Here is a tiny trained network, its code and every weight. The questions are about switching its units off for an input and a class, where a switched-off unit gives its printed mean instead of its output.

import numpy as np


def w(rows, s, z=0):
    codes = np.array(rows[::2]) - 128.0
    scale = np.full(codes.shape[1], s)
    scale[-1] = z or s
    return codes * scale


def norm(h):
    return h / np.sqrt((h * h).mean(-1, keepdims=True) + 1e-5)


def f(y):
    return y / 2 * (1 + np.tanh(0.7978845608 * (y + 0.044715 * y**3)))


def log_softmax(a):
    a = a - a.max(-1, keepdims=True)
    return a - np.log(np.exp(a).sum(-1, keepdims=True))


def net(x, mask):
    res = np.array(x, float).reshape(1, 5) / 4 @ E
    u = 0
    for l in range(2):
        y = f(norm(res) @ A[l][:, :-1].T + A[l][:, -1])
        res = res + np.where(mask[u : u + 5], y, B[l][:, -1]) @ B[l][:, :-1]
        u += 5
    return log_softmax(norm(res)[-1] @ U[:, :-1].T + U[:, -1])


A, B = {}, {}
E = w([
[169,95,2,105,106,54,144,115],'x0',
[151,73,128,171,165,176,195,155],'x1',
[176,240,109,44,88,191,236,127],'x2',
[34,173,146,210,140,90,173,179],'x3',
[121,119,133,35,62,182,234,188],'x4',
],0.0057)
A[0] = w([
[75,124,97,94,176,156,65,94,141],'0.n0',
[173,35,3,41,151,105,111,32,2],'0.n1',
[157,205,95,165,180,93,183,19,224],'0.n2',
[60,19,160,167,82,97,76,149,169],'0.n3',
[98,175,118,65,98,77,118,174,37],'0.n4',
],0.0052,0.00097)
B[0] = w([
[128,146,130,193,107,169,108,189,151],'0.n0',
[170,152,206,1,217,66,238,82,253],'0.n1',
[32,81,58,215,150,196,75,212,206],'0.n2',
[108,158,72,180,51,217,5,184,247],'0.n3',
[77,69,152,134,115,66,74,155,155],'0.n4',
],0.0067,0.0029)
A[1] = w([
[135,144,253,66,142,100,248,126,178],'1.n0',
[234,107,64,141,132,46,110,47,75],'1.n1',
[136,135,225,193,215,221,5,90,254],'1.n2',
[145,79,18,93,215,65,94,33,130],'1.n3',
[137,96,79,134,221,134,142,143,192],'1.n4',
],0.0055,0.0017)
B[1] = w([
[208,82,169,70,198,99,180,66,202],'1.n0',
[168,172,172,100,183,190,254,157,154],'1.n1',
[51,140,36,139,82,108,146,128,254],'1.n2',
[120,136,178,161,85,180,169,147,181],'1.n3',
[160,139,139,39,64,95,46,110,158],'1.n4',
],0.0082,0.0061)
U = w([
[182,151,230,21,126,147,201,76,4],'0',
[1,169,21,167,35,159,65,125,252],'1',
],0.0081,0.00046)

Each question gives the input, the list of numbers given to net, and the class t.
The units are the neurons (one row each of A and B). Each row of codes is followed by its name. A weight is (code - 128) times the scale printed after its matrix; where a second scale follows, it is the last column's (A, B and U).
mask holds one flag per neuron, layer by layer. A switched-off neuron (its flag False) gives its mean, the last column of its row in B, instead of its output. The means were averaged over made-up inputs and are rounded, as every weight is.
A unit's drop is (log p(t) with every unit on - log p(t) with that unit switched off) / (log p(t) with every unit on - log p(t) with every unit switched off).
The circuit of an input: a set's keep is (log p(t) with only the set's units on - log p(t) with every unit switched off) / (log p(t) with every unit on - log p(t) with every unit switched off). Starting from all 10 units, units are removed one at a time, each time the one whose removal leaves the highest keep (on an exact tie, the one counted first), for as long as the keep stays at least 0.8.
circuit, biggest first: the units of the circuit, biggest drop first
top k neurons: the k neurons with the biggest drops, biggest first
k most important neurons of layer l: the k neurons of layer l with the biggest drops, biggest first
drop when u is switched off: that unit's drop, to one decimal
input [-6,8,-5,-3,6], class 1: circuit, biggest first : (0.n1; 1.n2)
input [2,-4,7,0,-2], class 1: circuit, biggest first : (0.n2)
input [1,-7,0,5,8], class 0: top 4 neurons : (0.n3; 0.n2; 1.n2; 1.n0)
input [8,-6,-6,0,0], class 0: top 2 neurons : (0.n1; 1.n1)
input [7,-2,-6,2,7], class 0: top 2 neurons : (0.n1; 0.n2)
input [-8,1,-3,-1,4], class 1: top 2 neurons : (0.n1; 1.n2)
input [8,-6,2,3,-3], class 0: 2 most important neurons of layer 1 : (1.n1; 1.n2)
input [-3,8,7,-4,-5], class 1: top 2 neurons : (0.n1; 0.n2)
input [-3,7,-4,-7,-3], class 1: drop when 1.n2 is switched off : 0.4
input [5,-8,-4,-4,-6], class 0: drop when 0.n1 is switched off : 2.1
input [6,-3,7,-2,-8], class 0: drop when 0.n1 is switched off : 0.5
